Here is a tiny trained network, its code and every weight. The questions are about switching its units off for an input and a class, where a switched-off unit gives its printed mean instead of its output.

import numpy as np


def w(rows, s, z=0):
    codes = np.array(rows[::2]) - 128.0
    scale = np.full(codes.shape[1], s)
    scale[-1] = z or s
    return codes * scale


def f(y):
    return np.maximum(y, 0)


def log_softmax(a):
    a = a - a.max(-1, keepdims=True)
    return a - np.log(np.exp(a).sum(-1, keepdims=True))


def net(x, mask):
    res = np.array(x, float).reshape(1, 3) / 4 @ E
    y = f(res @ A[0][:, :-1].T + A[0][:, -1])
    res = res + np.where(mask, y, B[0][:, -1]) @ B[0][:, :-1]
    return log_softmax(res[-1] @ U[:, :-1].T + U[:, -1])


A, B = {}, {}
E = w([
[112,232,140,136,174,118,111,169,77,126,202,171],'x0',
[90,142,97,194,145,208,8,42,152,69,205,55],'x1',
[171,110,94,218,194,57,91,105,76,71,140,105],'x2',
],0.012)
A[0] = w([
[142,129,123,104,123,93,169,160,128,143,64,147,218],'neuron 0',
[119,114,115,143,137,195,80,86,155,107,170,107,139],'neuron 1',
[156,95,125,115,156,71,154,129,132,106,78,137,2],'neuron 2',
[107,235,129,113,136,191,103,127,137,122,221,133,181],'neuron 3',
[119,108,126,144,141,148,101,108,133,118,158,121,209],'neuron 4',
[107,126,133,71,97,180,172,149,151,155,74,143,159],'neuron 5',
[125,154,124,125,140,88,130,141,106,129,144,139,109],'neuron 6',
[120,148,106,154,125,135,93,117,110,103,158,93,131],'neuron 7',
[151,158,128,153,163,4,143,154,92,120,143,148,157],'neuron 8',
[156,162,140,172,122,102,124,155,95,144,148,129,34],'neuron 9',
],0.017,0.0017)
B[0] = w([
[133,100,151,142,137,189,127,97,145,163,139,149,221],'neuron 0',
[147,117,161,128,116,172,126,75,129,83,132,72,238],'neuron 1',
[123,124,137,136,116,118,127,168,108,181,156,175,184],'neuron 2',
[97,149,116,157,163,120,124,148,115,175,253,180,255],'neuron 3',
[125,77,121,84,109,148,81,117,126,124,112,139,184],'neuron 4',
[165,112,149,144,107,115,140,143,134,194,68,153,235],'neuron 5',
[132,99,109,133,156,117,128,112,108,86,135,101,167],'neuron 6',
[133,55,144,117,148,152,181,138,146,127,128,173,199],'neuron 7',
[156,168,126,79,174,95,104,109,163,127,62,160,222],'neuron 8',
[92,172,124,137,118,142,145,130,123,91,140,90,170],'neuron 9',
],0.021,0.023)
U = w([
[114,50,109,120,131,138,128,145,87,74,140,108,37],'0',
[55,203,57,128,230,68,123,174,76,112,201,174,179],'1',
[127,104,154,65,195,179,109,70,162,31,136,98,129],'2',
[209,102,155,95,141,85,167,164,172,175,2,162,208],'3',
[128,109,112,106,58,144,108,131,109,101,70,11,4],'4',
[99,170,108,115,154,118,202,161,145,50,133,52,27],'5',
[97,64,168,164,123,195,121,140,85,188,194,141,206],'6',
],0.0078,0.0029)

Each question gives the input, the list of numbers given to net, and the class t.
The units are the neurons (one row each of A and B). Each row of codes is followed by its name. A weight is (code - 128) times the scale printed after its matrix; where a second scale follows, it is the last column's (A, B and U).
mask holds one flag per neuron, in row order. A switched-off neuron (its flag False) gives its mean, the last column of its row in B, instead of its output. The means were averaged over made-up inputs and are rounded, as every weight is.
A unit's drop is (log p(t) with every unit on - log p(t) with that unit switched off) / (log p(t) with every unit on - log p(t) with every unit switched off).
The circuit of an input: a set's keep is (log p(t) with only the set's units on - log p(t) with every unit switched off) / (log p(t) with every unit on - log p(t) with every unit switched off). Starting from all 10 units, units are removed one at a time, each time the one whose removal leaves the highest keep (on an exact tie, the one counted first), for as long as the keep stays at least 0.8.
circuit, biggest first: the units of the circuit, biggest drop first
k most important neurons: the k neurons with the biggest drops, biggest first
drop when u is switched off: that unit's drop, to one decimal
input [4,3,4], class 1: 2 most important neurons => neuron 3; neuron 0
input [8,-6,0], class 1: circuit, biggest first => neuron 1
input [-4,3,1], class 2: circuit, biggest first => neuron 3; neuron 5
input [-2,6,-1], class 2: 4 most important neurons => neuron 1; neuron 5; neuron 2; neuron 0
input [-1,-4,4], class 3: 2 most important neurons => neuron 3; neuron 8
input [6,-5,2], class 3: 2 most important neurons => neuron 3; neuron 8
input [-4,-4,-1], class 3: 2 most important neurons => neuron 3; neuron 5
input [6,-7,8], class 3: 2 most important neurons => neuron 8; neuron 3
input [-8,-2,-4], class 3: 2 most important neurons => neuron 5; neuron 3
input [5,2,6], class 1: 2 most important neurons => neuron 3; neuron 0
input [1,-5,-7], class 3: drop when neuron 5 is switched off => 0.4
input [-4,8,-3], class 2: drop when neuron 1 is switched off => 1.3
input [-5,8,0], class 2: drop when neuron 1 is switched off => 0.2
input [5,-7,-8], class 3: circuit, biggest first => neuron 5
